Here is a tiny trained network, its code and every weight. The questions are about switching its units off for an input and a target symbol, where a switched-off unit gives its printed mean instead of its output.

import numpy as np


def w(rows, s, z=0):
    codes = np.array(rows[::2]) - 128.0
    scale = np.full(codes.shape[1], s)
    scale[-1] = z or s
    return codes * scale


def f(y):
    return np.maximum(y, 0)


def softmax(a):
    e = np.exp(a - a.max(-1, keepdims=True))
    return e / e.sum(-1, keepdims=True)


def log_softmax(a):
    a = a - a.max(-1, keepdims=True)
    return a - np.log(np.exp(a).sum(-1, keepdims=True))


def net(x, mask):
    ids = ['θλμπτφψ'.index(c) for c in x.split()]
    T = len(ids)
    res = E[ids] + P[:T]
    u = 0
    for l in range(3):
        r = res
        for j in range(2):
            rows = slice(2 * j, 2 * j + 2)
            q, k, v = (r @ M[l][rows].T for M in (Q, K, V))
            z = softmax(np.where(np.tri(T) > 0, q @ k.T / 2**0.5, -1e9)) @ v
            o = O[l][rows]
            res = res + np.where(mask[u + j], z, o[:, -1]) @ o[:, :-1]
        u += 2
        y = f(res @ A[l][:, :-1].T + A[l][:, -1])
        res = res + np.where(mask[u : u + 8], y, B[l][:, -1]) @ B[l][:, :-1]
        u += 8
    return log_softmax(res[-1] @ U[:, :-1].T + U[:, -1])


Q, K, V, O, A, B = {}, {}, {}, {}, {}, {}
E = w([
[75,168,32,80,192,55,130],'θ',
[123,128,149,228,115,46,226],'λ',
[152,168,159,156,223,8,99],'μ',
[117,191,163,118,23,178,189],'π',
[186,69,76,100,136,126,107],'τ',
[134,195,206,72,83,128,68],'φ',
[60,2,179,102,148,120,121],'ψ',
],0.0092)
P = w([
[196,213,170,166,194,161,35],'0',
[105,170,115,3,177,105,201],'1',
[115,151,123,13,155,93,228],'2',
[91,147,130,126,122,71,132],'3',
[73,131,113,141,113,86,155],'4',
[76,98,109,145,93,51,148],'5',
[32,78,71,204,78,34,120],'6',
[62,92,144,146,114,86,169],'7',
[91,34,76,149,91,66,184],'8',
],0.0053)
Q[0] = w([
[148,128,161,31,37,50,182],'0.h1',
[52,129,53,99,167,39,165],'0.h1',
[137,33,1,106,209,57,183],'0.h2',
[87,73,46,24,181,65,135],'0.h2',
],0.0069)
K[0] = w([
[175,203,153,255,148,118,113],'0.h1',
[85,129,140,204,95,113,220],'0.h1',
[70,124,97,188,136,53,125],'0.h2',
[48,148,102,139,126,68,84],'0.h2',
],0.0091)
V[0] = w([
[123,133,47,20,190,139,76],'0.h1',
[37,92,113,148,76,119,196],'0.h1',
[156,1,144,56,66,217,181],'0.h2',
[159,83,248,157,159,93,72],'0.h2',
],0.0053)
O[0] = w([
[115,101,111,69,109,143,38,213],'0.h1',
[33,143,114,166,164,114,190,102],'0.h1',
[92,127,135,150,168,216,109,2],'0.h2',
[166,98,254,167,159,84,131,66],'0.h2',
],0.008,0.0025)
A[0] = w([
[187,83,168,203,101,44,112,181],'0.n1',
[158,203,168,173,154,62,178,164],'0.n2',
[66,216,63,124,178,103,235,138],'0.n3',
[135,143,137,95,155,72,135,101],'0.n4',
[176,116,75,122,111,168,61,210],'0.n5',
[74,172,117,125,76,183,115,179],'0.n6',
[46,96,203,145,84,103,108,178],'0.n7',
[123,171,161,126,2,141,140,252],'0.n8',
],0.0057,0.0026)
B[0] = w([
[203,71,149,152,188,115,230,215],'0.n1',
[158,183,60,146,172,143,167,186],'0.n2',
[151,198,117,178,158,55,106,253],'0.n3',
[132,165,81,112,155,122,162,178],'0.n4',
[155,114,102,135,123,95,60,242],'0.n5',
[85,233,172,97,78,81,170,168],'0.n6',
[57,113,155,82,142,112,188,183],'0.n7',
[107,185,178,116,2,173,167,208],'0.n8',
],0.0057,0.0033)
Q[1] = w([
[76,236,190,171,64,117,74],'1.h1',
[118,77,142,220,91,130,66],'1.h1',
[96,130,23,164,227,1,137],'1.h2',
[128,56,105,136,102,117,97],'1.h2',
],0.0088)
K[1] = w([
[168,181,181,2,139,175,194],'1.h1',
[111,121,23,38,100,115,177],'1.h1',
[18,82,137,181,81,154,220],'1.h2',
[102,110,88,116,72,95,81],'1.h2',
],0.0083)
V[1] = w([
[34,240,96,73,190,65,133],'1.h1',
[73,126,254,139,216,161,145],'1.h1',
[68,50,179,35,198,114,2],'1.h2',
[48,215,158,82,5,239,115],'1.h2',
],0.005)
O[1] = w([
[38,221,58,9,179,53,185,170],'1.h1',
[144,184,173,176,161,38,82,4],'1.h1',
[144,95,143,127,78,2,80,96],'1.h2',
[157,204,188,7,207,143,69,53],'1.h2',
],0.0056,0.0037)
A[1] = w([
[59,120,225,169,163,100,148,238],'1.n1',
[98,170,157,44,70,120,149,114],'1.n2',
[78,131,99,69,57,145,136,161],'1.n3',
[118,2,135,158,74,205,117,254],'1.n4',
[61,30,57,99,169,49,142,170],'1.n5',
[111,97,91,63,164,185,165,236],'1.n6',
[90,72,111,107,120,186,166,243],'1.n7',
[169,23,114,119,93,246,140,184],'1.n8',
],0.0047,0.0018)
B[1] = w([
[36,137,112,102,171,144,190,161],'1.n1',
[67,167,189,134,39,93,125,189],'1.n2',
[33,105,118,133,68,101,49,206],'1.n3',
[147,3,160,251,140,202,105,201],'1.n4',
[183,2,89,34,141,124,156,253],'1.n5',
[60,115,83,129,178,137,113,200],'1.n6',
[60,71,117,132,160,138,120,187],'1.n7',
[145,107,112,188,187,173,96,189],'1.n8',
],0.0046,0.006)
Q[2] = w([
[168,118,105,132,215,234,117],'2.h1',
[140,105,30,134,255,65,96],'2.h1',
[97,187,173,143,57,140,129],'2.h2',
[182,111,176,87,172,43,35],'2.h2',
],0.0057)
K[2] = w([
[127,145,34,50,108,82,127],'2.h1',
[52,84,94,95,193,125,183],'2.h1',
[179,229,253,137,71,160,109],'2.h2',
[131,79,84,55,137,48,7],'2.h2',
],0.006)
V[2] = w([
[8,147,164,86,97,123,211],'2.h1',
[199,209,86,106,85,107,138],'2.h1',
[241,167,94,100,171,197,87],'2.h2',
[121,157,164,255,142,91,197],'2.h2',
],0.0054)
O[2] = w([
[72,157,223,243,110,92,96,82],'2.h1',
[95,69,161,110,66,155,221,52],'2.h1',
[1,102,224,136,109,149,211,5],'2.h2',
[127,181,27,133,143,110,156,87],'2.h2',
],0.0057,0.0033)
A[2] = w([
[104,51,119,170,98,233,115,230],'2.n1',
[160,149,128,166,25,82,97,158],'2.n2',
[97,23,147,104,91,125,201,249],'2.n3',
[57,216,106,154,71,83,96,114],'2.n4',
[165,75,62,3,86,164,42,51],'2.n5',
[82,147,138,58,241,180,81,197],'2.n6',
[210,97,14,84,211,81,99,195],'2.n7',
[106,65,148,87,110,99,194,151],'2.n8',
],0.0053,0.0019)
B[2] = w([
[127,107,113,184,165,209,85,180],'2.n1',
[206,97,136,128,213,72,37,154],'2.n2',
[181,116,122,98,104,216,134,193],'2.n3',
[207,112,201,145,230,149,133,168],'2.n4',
[1,169,119,171,101,110,88,226],'2.n5',
[191,168,97,54,168,160,5,161],'2.n6',
[77,128,235,168,69,108,187,245],'2.n7',
[198,157,106,77,71,195,155,165],'2.n8',
],0.0057,0.012)
U = w([
[35,144,54,59,25,86,125,62],'θ',
[54,161,95,185,169,135,188,37],'λ',
[252,96,165,61,77,118,223,143],'μ',
[197,182,74,63,228,157,69,246],'π',
[103,82,90,185,155,196,74,229],'τ',
[64,145,228,149,105,163,171,57],'φ',
[104,105,211,196,147,14,77,117],'ψ',
],0.0043,0.0014)

Each question gives the input, a string of symbols that net reads in full, and the target symbol t.
The units are the heads (2 rows each of Q, K, V and O) and the neurons (one row each of A and B). Each row of codes is followed by its name. A weight is (code - 128) times the scale printed after its matrix; where a second scale follows, it is the last column's (O, A, B and U).
mask holds one flag per unit, layer by layer, with each layer's heads first. A switched-off unit (its flag False) gives its mean, the last column of its rows in O or B, instead of its output. The means were averaged over made-up inputs and are rounded, as every weight is.
A unit's drop is (log p(t) with every unit on - log p(t) with that unit switched off) / (log p(t) with every unit on - log p(t) with every unit switched off).
The circuit of an input: a set's keep is (log p(t) with only the set's units on - log p(t) with every unit switched off) / (log p(t) with every unit on - log p(t) with every unit switched off). Starting from the 12 units with the biggest drops (on a tie, the unit counted first), units are removed one at a time, each time the one whose removal leaves the highest keep (on an exact tie, the one counted first), for as long as the keep stays at least 0.8.
units of the circuit, in order: the units of the circuit, biggest drop first
top k neurons in layer l: the k neurons of layer l with the biggest drops, biggest first
which heads matter: for each layer, one digit per head in row order, 1 if its drop is at least 0.15 and else 0, layers parted by /
input π τ π φ φ, target φ: units of the circuit, in order : [1.h2; 2.h1; 0.n8; 2.h2]
input τ θ τ τ θ θ θ τ, target θ: top 2 neurons in layer 2 : [2.n5; 2.n4]
input π φ ψ, target π: which heads matter : 01 / 01 / 00
input λ τ τ, target λ: top 2 neurons in layer 0 : [0.n1; 0.n2]
input τ τ μ π λ π π τ, target π: units of the circuit, in order : [1.h2; 0.n8; 2.n6]
input ψ ψ ψ μ, target ψ: units of the circuit, in order : [1.h2; 0.h2; 1.h1]
input θ τ θ τ φ θ π θ, target π: units of the circuit, in order : [1.h2; 2.n6; 0.n8]
input λ θ π, target λ: top 2 neurons in layer 0 : [0.n2; 0.n1]
input τ π τ, target τ: which heads matter : 11 / 10 / 00
input π π τ θ τ τ τ τ π, target φ: which heads matter : 00 / 01 / 11
input ψ τ τ π μ π φ π, target π: top 3 neurons in layer 2 : [2.n7; 2.n4; 2.n2]
input μ τ τ, target μ: which heads matter : 01 / 00 / 00
input τ λ μ θ, target λ: which heads matter : 10 / 01 / 01
input λ λ π τ, target λ: which heads matter : 10 / 01 / 11
input τ π π, target θ: which heads matter : 10 / 10 / 10
input θ τ θ ψ θ τ ψ τ μ, target ψ: which heads matter : 00 / 01 / 10
input τ τ ψ, target τ: top neuron in layer 1 : [1.n4]
input τ π λ τ ψ τ ψ π τ, target ψ: top 3 neurons in layer 2 : [2.n3; 2.n7; 2.n8]
input θ τ τ π, target ψ: top 2 neurons in layer 0 : [0.n6; 0.n8]
input τ π φ λ τ τ μ μ, target λ: which heads matter : 10 / 01 / 01
input τ θ μ θ, target θ: top neuron in layer 0 : [0.n1]
input φ ψ τ ψ π τ ψ φ, target μ: which heads matter : 10 / 00 / 10
input θ τ π λ θ τ π θ φ, target ψ: which heads matter : 00 / 00 / 11
input τ τ τ, target τ: top neuron in layer 1 : [1.n4]
input τ τ τ θ μ, target μ: top 2 neurons in layer 0 : [0.n1; 0.n5]
input τ τ τ π π θ τ, target π: top 2 neurons in layer 2 : [2.n6; 2.n7]
